fud: [130  79 155  94 139 153  77 101 119 125 127 137 129 105 124 106 155 126
 171  92 110 130 124 100 161 133 142 109 152 179 133 139 114 140 177 154
  97 151 141 119 162  54 128 150 105 126 138 143 145]
lud: [130  79 155  94 139 153  77 101  89 125 145 137 129 105 124 106 155 126
 171  92 110 130 124 100 194 133 142 109 152 179 133 139 114 140 177 145
  97 151 141 119 162  54 128 150 105 126 138 143 145]
keri: [195 130 100 211 171 168 169 147  98  84  93 151 100 144 104 109 118 100
 187 159 206 177 142 137 157  46 133 161 202 128 133 142 163 127 120 142
  61 121 166 115 146 151  60 135  94 118 158 139 133]
sadig: [130  79 155  94 139 153  77 101  89 125 127 137 129 105 124 106 155 126
 171  92 110 130 124 100 161 133 142 109 152 179 133 139 114 140 177 145
  97 151 141 119 162  54 128 150 105 126 138 143 145]
Pevaf: [141 108 135 223 149 147 149 120 106 109 145 113 191 103 124 138 133 162
 157 156 136 181  81  98 194  99  68 139 160 139 144 183 132 132 120  92
 104 134 154 131 137 144 147 135  84 146  77 132 138]
key -> tag
[152] -> Q_930
[133] -> Q_15
[202] -> Q_282
join keri 29: 
Q_282
q: [130  79 155  94 139 153  77 101  89 125 127 137 129 105 124 106 155 126
 171  92 110 130 124 100 161 133 142 109 152 179 133 139 114 140 177 145
  97 151 141 119 162  54 128 150 105 126 138 143 145]
sadig
q: [195 130 100 211 171 168 169 147  98  84  93 151 100 144 104 109 118 100
 187 159 206 177 142 137 157  46 133 161 202 128 133 142 163 127 120 142
  61 121 166 115 146 151  60 135  94 118 158 139 133]
keri
q: [130  79 155  94 139 153  77 101  89 125 145 137 129 105 124 106 155 126
 171  92 110 130 124 100 194 133 142 109 152 179 133 139 114 140 177 145
  97 151 141 119 162  54 128 150 105 126 138 143 145]
lud

Loku: [111  77 180 159]
Loka: [ 71  39 153 129]
Mulop: [ 71  39 116 170]
mubu: [ 80 112  80 169]
dag: [111  80 169 168]
q: [112  80 169]
mubu
tags:
[116] -> Q_73
[154] -> Q_814
[153] -> Q_77
[39] -> Q_726
[115] -> Q_576
join Loka 3: 
Q_77

takaz: [ 96  99  95 168]
Gufu: [ 99  99  95 126]
zer: [224 127 131 160]
q: [131 160]
zer
key -> tag
[160] -> Q_533
[224] -> Q_90
[127] -> Q_586
[96] -> Q_774
join zer 1: 
Q_90
q: [ 99  99  95 126]
Gufu
q: [ 96  99  95 168]
takaz

Dubu: [128 130 218 215 217]
bet: [217 214 217 129 211]
Goluz: [127 131 128 128 218]
kat: [128 130 217 217 217]
nuvad: [129 128 216 217 216]
kisud: [128 129 215 218 216]
tags:
[129] -> Q_958
[214] -> Q_573
[128] -> Q_368
join kisud 2: 
Q_958
q: [217 217 217]
kat
q: [218 215]
Dubu

nesad: [107 119 108  92 164 121 135 116 186 174 132  77  41 157  57 127 168  45
 131 143 126 144 135 109  83  42 113 132 154 149  53 125  81 109 137 109
 137 184 146 122  58 154 174 136 132 100  85]
veki: [107 119 108  92 164 121 135 116 186 174 132  77  41 157  57 127 168  45
 131 143 126 144 135 109  83  42 113 132 154 149  53 125  81 109 137 109
 137 184 146 122  58 154 174 136 132 168 141]
kul: [154 146 122 193 156 137 104 161  37 100  89 164 181 173 143 168 185 101
 178 142 150 174 151 124 139 181 162 115 105  59 105  85 156 143 154 112
  61 105 117  56 176  76 108 159 123 120 123]
lapor: [147 163 128  64 152 101 143 133 153 143 190 121  98  77 111  83  49 114
 144 122 142 147 116 134 102  79 142 181 108 167 200 174 113 148  62 131
 181 184 142 160  69 166 135  88 121  88  67]
dito: [185 144 107 183 136 177 113  95 124 138 200 168 208 194  87 198  90 172
 105 108 155 101 119 157  66  91 135  90 128 138  87 150 125  86 163  69
 147 138  83  75  52  65 137 160  99 159 127]
Rif: [ 98  85 151 115 154 193  95  97 166 134 170  55 115 114 128  86  85 179
 108  81 144 128 168 134 127 172 127  86 148 153  66 168 115 164 177 155
 156 139  70 165 136 131 183  73 119 170 158]
gumi: [101 143 101 152 128  64 168 138 132 180 105 112  71 191 156  92  94  20
 186  87 112 117 159 156  65 106 116 146 117 163 206 158  87  92 101  73
 163 186 145  61 100 126  83 143 172 141 120]
rulem: [189 171  94 117  86  65 135 116  39 134 126 183 218 118 153 183 192 175
 137 149 101 115  70 139 104 135 128  92  93 124 181  93 142 161 117  95
  86 125 132  87 154  80  64 164 150 163 113]
q: [101 152 128  64]
gumi
q: [107 119 108  92 164 121 135 116 186 174 132  77  41 157  57 127 168  45
 131 143 126 144 135 109  83  42 113 132 154 149  53 125  81 109 137 109
 137 184 146 122  58 154 174 136 132 168 141]
veki
tags:
[143] -> Q_49
[142] -> Q_858
[87] -> Q_395
[105] -> Q_988
join kul 20: 
Q_858

leza: [128 120 162 107 129  97 152 140 151 103  84 139  95 122 110 107  79 102
 117 121 181 139 160 134  91 127 173 169 123 156 154 138]
Fenen: [128 129 110 162 127  90 119 189  91 138 140 137 150 127 143 127 186 116
 144  96 127 144  96 115 122 143 104  96 155 120  81 165]
Silar: [ 86 115 170  88 137 114 141  90  90 137 186 116 167 120 148 146 172 161
 107 142  81 102 105 119 152 145 111 104 133 105 135  62]
nemeg: [ 89 119 153 106 139 107 145 107 102 145 194 127 157 121 151 136 193 155
 106 137  84 110 110 112 145 148 112  92 140 114  97 115]
Mil: [128 104 172  93 127 146 121  56 138 116 119 114 141 100 129 146  67 134
 156 147  88  88 123 130 157 111 127 136  84 137 167  92]
redig: [158 156  80 144 114 170 138 176 162 108  79 145  93 157  98 109  92 106
  88 103 189 174 167 147  92 126 161 160 150 145 142 165]
rupi: [170 134 122 117 115 179 127 120 151 111  87 127 105 116 119 112  69 104
 137 121 167 126 156 129  91 124 170 169 109 157 161 133]
gok: [137 141  87 174 119  92 114 199 115 137 128 135 122 140 127 120 162 107
 129  97 152 163  99 130 112 133  98 106 156 123  76 188]
nopel: [ 89 119 153 106 139 107 145 107 102 145 194 127 157 121 151 136 193 155
 106 137  84 110 110 112 145 153 109 104 136 103 123  68]
fono: [149 156  58 167 140 141 144 188 165 138  80 142  86 178  88 120 111 114
  91 113 185 181 168 141  93 124 139 140 152 135 121 183]
galo: [145 147  64 176 145 119 142 192 165 146  86 140  82 174  90 115 123 112
  98 121 180 179 157 145  99 114 122 129 155 139  98 195]
mises: [137 142  87 174 119  92 113 200 116 137 128 135 121 140 126 120 161 107
 129  98 153 163  99 131 112 133  98 106 156 123  76 188]
q: [127 120 162 107 129  97 152]
gok
q: [ 97 152 140 151 103  84]
leza

beto: [ 90 131 154 109 192 111  97 136  37 142  71 139 123 177 138 151 151  89
 136 198 150 179 109 144 138  84]
Kop: [ 74 138 138 120 166 121 137 144  56 155  82 127 131 161 151 163 136  88
 118 197 180 180 123 139 154 110]
nef: [ 82 130 153 115 183  99  94 135  38 137  84 135 132 180 112 137 154  95
 138 198 121 147 152 150 111  69]
pup: [ 90 149 154 109 193 111  97 136  37 142  71 139 123 177 138 151 151  89
 136 198 150 179 109 144 138 106]
rosi: [ 90 131 154 109 192 111  97 136  37 142  71 139 123 177 138 151 151  89
 136 198 150 179 109 144 138 106]
topav: [157 109 192 111  97 111  97 136  37 142  71 139 123 177 138 151 151  89
 136 198 150 179 109  97 152  79]
q: [ 90 131 154 109 192 111  97 136  37 142  71 139 123 177 138 151 151  89
 136 198 150 179 109 144 138 106]
rosi
key -> tag
[138] -> Q_255
[131] -> Q_307
[142] -> Q_539
[109] -> Q_427
join beto 2: 
Q_307

Zeve: [188  86  99 114 132 174 161]
falo: [ 90  38 167 113  78 148 161]
Dafar: [ 15  38 167 113  78 148 161]
Defo: [ 55 159  68 191  86 140 122]
q: [15 38]
Dafar
q: [ 99 114]
Zeve
q: [191  86]
Defo
q: [ 90  38 167 113  78 148 161]
falo
tags:
[55] -> Q_908
[161] -> Q_21
[15] -> Q_364
[148] -> Q_297
[90] -> Q_454
[188] -> Q_380
join Dafar 1: 
Q_364

vizif: [152 159 114 130 120  86 106 124 121 130  29]
Tus: [ 77  39 205 134 169 155 172  96 139 119 197]
Fuso: [ 77  39 205 104  86 120 106  96 139 119 197]
Bibu: [131 158 124 133 134 149 140 165 160  99 223]
loza: [152 159 103 130 120  86 106 124 121 130  29]
q: [ 77  39 205 134 169 155 172  96 139 119 197]
Tus
q: [ 77  39 205 104  86 120 106  96 139 119 197]
Fuso
q: [152 159 114 130 120  86 106 124 121 130  29]
vizif

dom: [105 135 117 149 116 115 157  77 204  56 168  92 162 191 165  70 176 165
 149  82 169 135  81  86 115 123 199 106 178 137 116 129  99 142 131 172
 142 163 115 119  56  62  85 159 134 153 104 164 157  90 137 138  84 117
 118  76]
Raru: [188 224 132 131 160 159 132 118 100 119  45 122 170 138 157 149 153  88
 130 169  86  57 131  97 111 149 107 168 113 207  90  58 113 164 126 140
 131  79 185 104 151 164 153 167  65 131 173  68 103 124  73 148 176  95
 101 217]
gud: [139 180 121 146 134 133 153  81 176  66 121  97 176 183 171  91 179 138
 146 111 141 100  92  79 110 134 175 129 161 174 100  96  98 156 129 170
 141 133 144 109  81  92 106 172 102 149 130 128 139  96 108 145 116 103
 108 129]
Gunef: [ 77  77 118 140 101 101 146  99 196  84 204 107 126 165 137  76 147 177
 141  73 181 175  94 117 129 112 189  89 171  88 142 170 117 117 131 151
 136 181  86 136  64  61  84 127 168 143  85 188 163 104 166 123  70 139
 137  40]
vup: [ 61  18 125 122  92  93 120 146 152 145 219 139  76 110  91 110  94 170
 123  86 172 209 129 168 148 104 144  85 140  36 174 208 148  86 130 109
 123 181  64 157 109  93 103  80 200 122  79 193 154 136 190 105  77 167
 160  31]
Kigu: [139 180 121 146 134 133 153  82 175  67 119  96 176 182 172  92 178 138
 146 111 141  99  92  80 110 134 174 130 161 174 100  96  98 156 129 169
 140 132 145 108  82  93 106 172 102 149 130 128 139  96 108 146 117 103
 107 130]
key -> tag
[111] -> Q_500
[133] -> Q_130
[112] -> Q_141
[79] -> Q_119
[149] -> Q_40
[150] -> Q_606
[134] -> Q_644
join Raru 26: 
Q_40
q: [ 61  18 125 122  92  93 120 146 152 145 219 139  76 110  91 110  94 170
 123  86 172 209 129 168 148 104 144  85 140  36 174 208 148  86 130 109
 123 181  64 157 109  93 103  80 200 122  79 193 154 136 190 105  77 167
 160  31]
vup

kila: [199  57 213  63 160]
Foged: [106  49  66 180 113]
kize: [155  38 203 107  77]
tas: [ 50  52  49  96 140]
let: [163  75 151 142  81]
lor: [221  63  47  70 133]
tufin: [ 57 199 229 148 113]
dad: [161 106  48 123 153]
papo: [163  75 151 212  81]
q: [ 57 199]
tufin
key -> tag
[106] -> Q_382
[74] -> Q_657
[38] -> Q_784
[62] -> Q_461
[57] -> Q_452
[75] -> Q_715
[133] -> Q_303
[63] -> Q_237
[56] -> Q_607
join lor 2: 
Q_237
q: [106  48]
dad
q: [ 75 151 212  81]
papo
q: [155  38 203]
kize
q: [107  77]
kize

biz: [106 131 156 112 140 106 124 140 129 171 125 102 133 115 132 126 150 129
 142 137 135 104  99 133 128]
kuz: [138 116 139 157 169 127 194 109  56 106 125 181  64 149 174 144  64  96
 164 149  71 114 176  70  94]
fipel: [151 117 102 106 163 125 121 149 121 148 135 112 159 137 116 131 144 127
 114 153 122 110 145  96 129]
Fupu: [145 127 124 117 144 119 114 158 168 115 147 125 155 118 121 130 150 149
  78 137 122 137 144 173 157]
Roz: [131 122 202 111 150  95 198 127  47 154 138 166 133 168 190 100 101 140
 203 181  68  75 158 155 111]
Pazop: [149 117 148 116 143 107 143 146  98 102 130 140 148 166 166 116 132 125
 140 168  76 127 158 159 133]
dig: [163 123 103 106 149 127 120 154 134 138 142 116 178 135 114 126 149 146
 102 158 127 115 152 130 140]
fineb: [155 119  92 119 156 130 102 147 143 140 126  82 142 114 113 149 155 118
  98 150 149 106 146  89 155]
q: [149 146 102 158 127 115 152]
dig
q: [133 168 190 100 101 140 203]
Roz

